Each row is followed by its class.
[ 20 -11 -31 -18 -41 -94   3  16  11  57   7  13   7  -8  38   5 -10  31
 -32 -40   5   6   8   0 -24 -45  36  27 -46  10 -46   3  26  -5  28 -32
  20  20  19  27  17 -37]	<184>
[ 13  -4   1 -26 -68  -3   4  50 -37  16  -7   5 -25 -14 -39  46  -5  26
  10 -47 -58  22  -6  12 -23 -10 -16   2 -12  18  -6 -34  49   8  13  11
  -6 -37  17  15  -2 -32]	<11>
[ 15   7  -4 -20 -53  -8 -13  49 -42  25 -13  -4 -20 -18 -34  57  -4  20
  21 -41 -60  31 -10  15 -28  -9  -7  14  -3  21   4 -35  46   0  10  10
 -11 -27  30   3   1 -42]	<104>
[ 21  -5   3 -15 -45 -20 -19  53 -47  23  -3   6 -27 -25 -35  55   3  28
  17 -34 -48  17  -6  17 -32  15 -14  24  -2  29  -8 -34  44  -1  11  12
 -20 -28  17  37  10 -32]	<129>
[ 40 -12 -27 -18 -33 -94   4   9  19  44   3  16  -1 -21  31  16  -6  32
 -33 -19  11  26  -5  -7 -17 -43  33  28 -29 -14 -45   3  17  -5  19 -39
   8  14  27  36  41 -44]	<184>
[ 19   5  -8 -21 -66 -11 -23  54 -47   6 -15   1 -17 -20 -37  53   0  28
   5 -36 -48  10   5  13 -35  24  -8  29  -1  40   4 -33  59   6  11  24
 -16 -25  10  13  -4 -37]	<50>
[ 16   2   1 -14 -56  -9   2  45 -45   5  -9  12 -21 -25 -40  59 -10  20
  13 -20 -61  28 -11  10 -38  -3  -3  20  -1  13  -5 -32  45   7  12   6
   0 -34  30  11   7 -33]	<4>
[ 19  -8 -26 -16 -31 -99  10  16  31  23  23  14  -2 -24  24  10  -8  37
 -34 -24  18  16  24  13 -15 -42  27   7 -41  -5 -53 -13  31  -3  28 -48
  17   0  26  28  19 -36]	<11>
[  0  -2 -32 -10 -41 -92   4  17  28  37  18   6   8 -24  28   5 -10  29
 -32 -42  15 -11  17   4 -24 -43  23   7 -38  20 -54 -12  41  -3  38 -20
  20  16  23   4   0 -37]	<52>
[ 16   6   9 -23 -48 -29  -8  45 -45   8 -14  15 -27 -20 -30  51  12  23
  15  11 -50  31 -16  10 -43   9  -9  14   6  -1  -8 -29  32  -4   5   6
  -6 -41  22  31  19 -34]	<192>
[  28    0  -31  -17  -42 -106   -5   14   27   35    2    4    4  -26
   27    3   -4   40  -32  -20   20    5   23   -1  -21  -38   35   24
  -42    2  -44    1   29   -4   23  -41   11   14   28   21   27  -53]	<50>
[ 12   4  -2 -25 -70 -13 -11  56 -33  24  -4   3 -21 -18 -34  42  -6  26
   6 -54 -50   6   3  13 -22   5  -3  17 -10  36  -4 -36  53  11  16   7
  -6 -39  13  18  -7 -31]	<11>
[ 24   5  10 -20 -51 -25  -9  40 -39 -15 -10   1 -42 -26 -38  67   5  25
   9 -13 -40  39 -12   5 -31   1 -24  17   8   8 -24 -36  34  -9  16  -1
 -15 -42  49  25  31 -34]	<52>
[ 27  -3  12 -25 -53 -16   2  43 -38 -11 -12  13 -42 -23 -40  64   5  26
   3 -12 -48  42  -7  15 -29   4 -15  14   4   5 -17 -35  33  -5   9 -13
  -8 -43  32  33  27 -32]	<11>
[ 28 -12   2 -17 -47 -20 -10  42 -42 -18 -13   8 -40 -17 -34  77  -5  37
  17 -28 -49  43  -4  11 -31   5 -27  15   7   1  -7 -45  39  -2  10  -1
 -13 -34  26  28  26 -21]	<36>
[ 20   3  -2 -18 -54 -17 -20  52 -38  -2  -6   7 -27 -10 -37  60  -5  30
  14 -22 -46  24   0  18 -36  12 -18  27   5  28  -1 -43  47   3  12   5
 -15 -33  20  24   5 -24]	<36>
[ 20   8 -11  -9 -49 -24 -17  50 -45  20  -1  12 -21 -22 -40  53 -11  26
  11 -35 -51  26   3  20 -30  12  -1  34  -4  33  -4 -38  59   4  17   9
  -6 -34  21  12   7 -33]	<4>
[ 16  -3  12 -18 -58  -9  -9  49 -41   3  -9   3 -32 -28 -37  70  -4  31
  23 -21 -45  33 -10   9 -35  -4 -28  23   5  15  -9 -41  44   2  15   7
 -25 -40  33  24  13 -22]	<52>
[ 19   9  -4 -19 -47 -16 -25  52 -43  28  -5   0 -20 -18 -35  60  -5  20
  19 -38 -53  27  -7  17 -24   5  -8  24  -2  29   7 -34  53  -2  13   3
 -19 -28  31  11   1 -31]	<104>
[  17    4  -32  -12  -26 -111    3    9   16   42   10   23   -1  -12
   40  -14   -1   35  -15  -18    2   13    4    3  -25  -27   39   19
  -46    7  -45    4   24  -11   24  -40   18   17   33   21   19  -32]	<192>
[  24    1  -28  -11  -33 -106   -4   18   20   59   18    6    6  -18
   37   -4  -10   29  -23  -36    9   12   13    1  -16  -44   37   23
  -46   11  -41    3   36   -8   24  -44   10   23   40   14   17  -50]	<104>
[ 33   0   3 -26 -46 -16 -11  39 -39   4 -22  12 -30 -27 -38  73   4  21
   9 -14 -53  33 -23  16 -33   4  -2  26   6   4 -10 -30  21  -3  12   0
  -5 -42  30  29  22 -40]	<184>
[ 18  -3   6 -29 -53 -16  -3  48 -35   5  -8   5 -31 -23 -37  52  -1  30
   2 -32 -49  31  -5  15 -28  -4 -14  13  -8  14 -15 -38  43   2   8  -5
   0 -45  27  25  13 -30]	<11>
[ 20 -11   1 -21 -59  -5  -4  41 -45   2 -16   8 -22 -19 -28  62  -8  17
   8 -35 -60  28 -22   1 -27  -8 -13  13   1   5  -4 -32  30   6  10  19
  -2 -32  23  23   6 -39]	<184>
[  23   -4  -20  -16  -36 -103    4   15   14   30   13    9   -3  -16
   26   19   -9   43  -25  -23   17   14    9   -3  -28  -36   23   23
  -34    9  -53   -3   32  -12   30  -41    9   11   40   28   32  -30]	<52>
[  24   -7  -17  -12  -28 -107    1    8   25   25   17   13   -8  -31
   28   12   -6   41  -30  -10   23   21    4    4  -22  -36   24   18
  -28    1  -56   -8   28  -10   28  -51    9    8   41   22   40  -37]	<52>
[ 10  -3  -3 -27 -60  -5  -7  52 -35  18  -6   9 -19 -18 -35  50  -7  35
  12 -44 -47  21  -2  15 -25   3 -11  17  -7  26   2 -41  55   6  10  -4
 -15 -35  14  20  -2 -20]	<11>
[ 23  -7 -33 -13 -33 -95   5  20  27  43  24   3  14 -16  34   9 -11  37
 -32 -28  12   6  16   4 -17 -34  43  17 -37   5 -46  -7  34  -2  29 -26
  23  19  19  17   8 -33]	<152>
[  27   -9  -25  -13  -28 -110    5   10   24   14   11   15   -9  -13
   34   21   -8   41  -28  -11   18   14   22    4  -24  -39   21   20
  -36   -9  -52  -10   18  -12   30  -49   17   20   33   36   36  -29]	<36>
[  23   -2  -35  -11  -45 -103   -5   14   29   29   10    9    4  -33
   27    2   -3   39  -31  -34   14    7   20    2  -16  -27   37   12
  -37   12  -42   -3   40    3   21  -31    9   13   15    9   19  -57]	<50>
[ 24 -12 -26 -12 -27 -94   5  19  18  35  20   7   6 -19  31  27 -10  38
 -25 -25   9  11  19   6 -20 -30  38  17 -31  -2 -46 -10  28  -8  34 -26
  25  15  20  24  15 -23]	<152>
[ 21   0   1 -14 -50 -18  -2  42 -46  -1  -8  10 -31 -23 -39  61  -5  18
   5 -15 -53  38  -7  11 -37   3  -3  26   0  12 -18 -33  42  -2  14  -1
   1 -36  33  17  19 -46]	<4>
[  28    1  -25   -9  -13 -112  -11   12   24   48   16   13   -6  -24
   29   15   -6   33  -22  -13   15   27   15   14  -13  -43   31   24
  -39   -1  -42   -5   22  -15   29  -55   12   13   41   23   33  -44]	<104>
[ 11   0 -31 -15 -36 -97  10  13  35  35  20  13   1 -23  27   0  -5  30
 -39 -37  17   5  28  15 -11 -41  31   1 -42   6 -51 -12  34   0  32 -33
  24   9  16  15  14 -41]	<11>
[  21  -15  -18  -14  -24 -103    7   15   14   40   16   14    0  -28
   38    2   -5   37  -19  -35    8    1   10   -3  -27  -33   31   19
  -50    3  -54    4   24  -11   25  -44   13   24   42   40   24  -34]	<129>
[ 11   1  -4 -21 -69  -4 -11  54 -35  25  -3   4 -20 -14 -36  44 -11  30
   3 -55 -50  12   1  23 -25  11  -7  18  -6  47  -1 -39  64   9  14   4
   0 -30   3  16  -8 -26]	<11>
[  22   -1  -18  -16  -33 -107    1   13   24   46   12    8   -1  -22
   27    8   -9   44  -22  -19   21   14    9   -1  -22  -50   20   26
  -37    6  -51   -3   24   -8   31  -44   12    6   36   25   37  -38]	<52>
[ 26  -3  -1 -18 -53 -14 -20  43 -43  20  -9   2 -25 -34 -25  59  -6  32
  15 -29 -42  25  -5  14 -26   5 -14  17  -3  18   9 -37  40  -6  10   4
  -4 -37  28  20  16 -21]	<63>
[  29  -14  -18  -15  -26 -106    6   18   14   48   19   12    1  -23
   32   -1   -3   39  -21  -30   13    7    8   -5  -25  -39   30   20
  -46   -3  -52    7   23   -8   23  -39    7   18   32   41   34  -46]	<129>
[  26   -5  -23  -10  -31 -112    2   13   22   23   18    9   -5  -24
   20   19   -6   43  -32  -11   24   21   10    5  -24  -44   20   12
  -26    1  -56  -11   31   -9   27  -40   11    0   38   24   37  -38]	<52>
[  21   -5  -33  -15  -47 -100   -2   17   22   36    8    7    6  -26
   34    0   -8   38  -28  -36   11   -3   23   -2  -21  -32   36   23
  -48   14  -42    0   39    1   27  -32    8   22   23   17   10  -44]	<50>
[ 28  -2   7 -11 -48 -23  -5  42 -45  -4 -12  14 -33 -31 -41  70  -5  26
  14  -7 -55  44  -7  17 -37   2  -7  29   2   4 -12 -36  36  -4   9  -7
  -2 -37  38  23  26 -36]	<4>
[ 24  -7  -3 -17 -52 -16 -14  45 -39   0  -8   6 -29 -11 -35  70  -9  32
  13 -29 -48  31  -4  13 -32   8 -24  23   4  20  -2 -43  46   4  13   6
 -12 -29  14  27  10 -20]	<36>
[  17  -24  -23   -5  -21 -101    2   14   26   31   26   11    3  -34
   30    9   -2   31  -27  -27   16   10   12    7  -22  -38   35   -1
  -33   -3  -53   -4   25   -6   22  -35   19   14   23   29   26  -40]	<129>
[  22    0  -32  -14  -37 -108   10   15   12   38   13   18    7   -3
   39   -9   -3   35  -26  -15   10   10    0  -12  -34  -26   43   24
  -37    4  -47   10   32   -7   20  -40   15   18   23   31   21  -38]	<192>
[  6  -5 -12 -21 -62   0  -8  49 -36  13  -8   1 -12  -8 -30  53 -13  33
  19 -58 -56  13  -4  11 -31   2 -16   9   0  28   6 -44  62  13  13  20
 -10 -20   6   5  -8 -24]	<36>
[ 18  -3 -12 -24 -58  -3 -11  48 -40  24 -15   9 -15 -14 -31  64  -4  22
  15 -44 -57  26 -16  13 -28   0  -4  23  -1  21   0 -32  41   7  13  18
 -17 -29   8  19  -2 -34]	<184>
[ 33  -8  13 -25 -44 -24  -8  42 -44   3  -9   2 -27 -24 -28  70  -2  35
  16 -22 -56  39 -10   7 -27  10 -10  20  -1   0  -8 -33  30  -7  13   6
   4 -33  36  25  20 -29]	<152>
[  26  -11  -29  -11  -35 -105    4   19   25    1   19   13   -6   -9
   27   18   -9   44  -32   -9   16   17   16    5  -28  -36   29   12
  -30   -7  -51  -10   26   -7   24  -50   13   12   26   32   30  -42]	<36>
[ 17 -11 -39 -10 -30 -91   2  12  26  38  18  15   4 -19  31  16  -5  22
 -38 -27   9  18   8  13 -15 -41  41   7 -33  -2 -48  -6  25   0  29 -24
  16  13  10  19  17 -44]	<184>
[ 13   9  -8 -27 -62  -9  -9  56 -35  24  -4   4 -19 -13 -40  47  -3  28
   3 -45 -46  13   1  18 -23   8 -10  19  -5  37  -6 -38  57   6  15  12
 -10 -35   9  21  -1 -31]	<11>
[ 17 -15 -27 -20 -38 -86  15  17  32  27  17  10   8 -13  24   7 -10  37
 -41 -27  14  10  16   8 -20 -45  36  10 -45  -5 -48  -1  28  -3  28 -56
  20  13  18  24  15 -38]	<11>
[ 21   0 -25 -12 -33 -91   1  16  15  57  11  10   5 -20  35   0 -13  28
 -17 -51  -3   9   6  -3 -18 -39  36  21 -43  14 -34   4  38  -7  27 -39
  15  27  38   7  14 -45]	<104>
[ 30  -6   5 -23 -54 -19  -3  50 -40  13  -6  -1 -23 -18 -29  63  -2  29
  14 -21 -52  28  -8   5 -30   3  -7  26  -4   5 -11 -31  36  -2  16  11
  -9 -30  31  25   4 -29]	<152>
[ 23  -7   3 -22 -45 -11 -24  49 -49  17  -5   5 -29 -36 -26  64  -1  37
  15 -17 -42  29  -5  24 -28  14 -15  20   0  14   8 -39  46 -10  10  -6
 -12 -38  28  27  27 -13]	<63>
[ 15  -9 -40 -10 -52 -87   4  23  21  33  19   6  14  -7  28   1 -19  35
 -29 -57   2 -11  20   0 -27 -38  32   4 -36  18 -37 -11  48   9  28  -9
  23  20  12   5  -6 -37]	<36>
[  20   -9  -30   -4  -16 -114   -7    8   28   32   17   17   -6  -26
   29    6    6   32  -38    9   22   30   10   12  -18  -28   38    7
  -22  -17  -50  -10   23   -4   16  -36   21    3    6   26   39  -42]	<192>
[ 20  -4 -33 -14 -50 -95  -3  19  23  36   2   4   7 -23  32  -1  -8  41
 -28 -29   9   2  20  -4 -22 -37  36  25 -51  16 -42   3  34  -1  17 -38
  12  24  27  21  13 -40]	<50>
[  11    2  -33   -9  -32 -103    2   13   23   44   17   18    8  -18
   33   -8   -2   28  -29  -20    8    5    3    0  -23  -25   40    9
  -33    5  -40   -1   36    3   22  -28   20   10    7   15   11  -43]	<192>
[ 25   8  -4 -15 -43 -19 -22  48 -46  23 -10   4 -28 -23 -35  65  -2  21
  15 -39 -56  36  -6  17 -25   7 -10  22   2  26   3 -36  50  -3  11  11
 -14 -28  29  11   8 -33]	<104>
[  25    0  -36  -15  -46 -101   -2   15   20   28    5    5    9  -27
   24   11   -8   37  -29  -38    8   -2   25    5  -24  -30   32   14
  -41   14  -39   -3   41    0   26  -21   16   16   24   12    9  -40]	<50>
[ 18  -2 -38  -6 -32 -98   9  16  16  26  22  17   9 -19  24   9 -16  28
 -30 -34   6   8  17   4 -29 -32  44  24 -39  13 -53  -4  40  -6  33 -36
  28  13  30  12  15 -43]	<4>
[ 19  -1   8 -28 -63  -8   6  46 -37   0  -9   4 -28 -20 -40  56  -1  25
   5 -29 -48  25  -5  10 -29  -4 -11   6  -5   9 -10 -35  41   4  10  -3
  -5 -42  24  26  10 -31]	<11>
[ 26   6   4 -11 -40 -26 -20  49 -48   3  -7  17 -35 -31 -42  63  -4  27
   9  -7 -48  38   1  25 -37  18  -4  42   4  18  -8 -40  47  -3  11  -8
  -4 -40  34  26  28 -28]	<4>
[ 32  -4  10 -26 -50 -16   2  39 -31 -12 -13   6 -38 -27 -40  70  -2  32
  11 -24 -48  46  -8  16 -24  -2 -18  16   1  -1 -13 -37  33  -1  10 -19
  -5 -46  34  31  26 -27]	<11>
[ 17  -7   3 -24 -63   5   0  41 -45  18 -18   4 -18 -22 -34  57  -1  14
  10 -38 -57  19 -22   6 -33  -4  -5  14  -3  12  -5 -31  37   6  10  16
  -5 -33  17  17  -1 -39]	<184>
[ 21   0   3 -23 -63 -12  -6  53 -38   6  -5   6 -27 -15 -42  61  -4  29
   5 -35 -48  24  -1  19 -25  10 -12  17  -1  24  -5 -37  51   4  15  -4
 -11 -39  12  28   8 -26]	<11>
[ 22   0   5 -15 -41 -33  -4  35 -49   5 -12   9 -36 -17 -33  51  12  25
  13   0 -39  39 -14   7 -35  11  -9  13   0   1 -15 -32  34  -7   4  -1
  -6 -43  22  33  22 -32]	<192>
[ 12   7  -9 -10 -65 -16 -13  57 -43  24  -2   8 -14 -21 -39  51 -11  23
  16 -43 -57  10   3  15 -30   7   0  32  -8  33   1 -35  60  11  19  15
  -8 -32  14   9  -7 -37]	<4>
[ 22   5 -10 -23 -68 -14 -14  48 -38  10 -15  -4 -16 -19 -37  63  -5  31
  19 -42 -49  20   3   9 -31   8  -8  22  -5  27   3 -31  54   7  16  14
 -21 -31  12  15  -1 -39]	<50>
[ 14 -10   6 -17 -55 -11  -7  52 -40  23  -8   1 -23 -30 -30  43   3  19
  16 -43 -57   7 -13   9 -34   3  -9  13  -6  25 -16 -28  41   2   8  21
  -4 -22  25  25   3 -39]	<129>
[ 20   6  -3 -28 -49 -22 -14  51 -33  15   0   7 -24 -14 -38  49  -2  34
   4 -32 -40  27   2  27 -25  10  -9  27  -5  33  -9 -39  51   0  15 -12
  -9 -43  18  26  11 -27]	<11>
[ 28  -9   3 -26 -45 -14  -4  45 -39  11  -5  -3 -22 -20 -34  64  -4  31
   7 -22 -52  31 -16   6 -28   1  -3  16  -3   3  -8 -33  37   2  12   8
  -1 -37  30  21   6 -23]	<152>
[ 16  -7 -39 -11 -39 -87  -7  13  30  62  25   6  14 -30  40  -7 -10  33
 -31 -36  19   0   9   3  -7 -34  40   6 -47  13 -31   1  34  -3  25 -32
  17  18  14   9  13 -39]	<63>
[ 17  -4  -2 -22 -64  -5   7  44 -35  13  -8  -1 -15 -19 -41  45  -3  32
  12 -56 -47  19  -3  10 -22  -7  -8   4 -20  20  -7 -35  49   7   7   7
  -5 -36  16  16  -6 -28]	<11>
[  4  -1  -6 -16 -65 -13  -5  45 -39  24 -16   7 -18 -18 -23  36  -1  17
  15 -32 -61  13 -18  -2 -35   1  -1   7  -5  16  -4 -30  44   9   4  26
   0 -28  14  11 -14 -33]	<192>
[ 24  -5  -8 -21 -55 -17 -20  50 -45  27  -8  11 -20 -12 -33  63  -3  25
   8 -28 -48  29 -11  21 -30   5  -6  26   1  23  -2 -35  45   1  14  10
 -17 -33  12  28   4 -32]	<184>
[ 19  -4 -35 -21 -45 -90  16  21  25  31  16  10   9 -13  23  -3 -13  40
 -37 -56   8   1  18   3 -23 -42  38   6 -43  13 -48  -7  44   2  26 -33
  25   7  20  13   8 -44]	<11>
[ 28 -14 -33 -17 -27 -96   0  12  20  41  12  15   4 -16  32  18  -9  32
 -40 -23  12  18   6  11 -23 -38  38  24 -36   0 -49  -3  24  -6  27 -39
  19  16  17  30  24 -37]	<184>
[ 23  -1 -20  -8 -31 -99 -12  21  22  65  15   9   5 -22  31   6  -9  31
 -20 -25   6  15  10   4 -12 -41  33  27 -41   9 -31   2  32  -5  22 -48
   8  21  29  21  24 -45]	<104>
[  13  -14  -31  -10  -24 -103    9   12   15   38   24   14    8  -20
   30    7   -4   27  -26  -41   11   -5   17    7  -27  -32   30    1
  -44   10  -51   -2   31   -9   35  -25   13   23   24   25    5  -39]	<129>
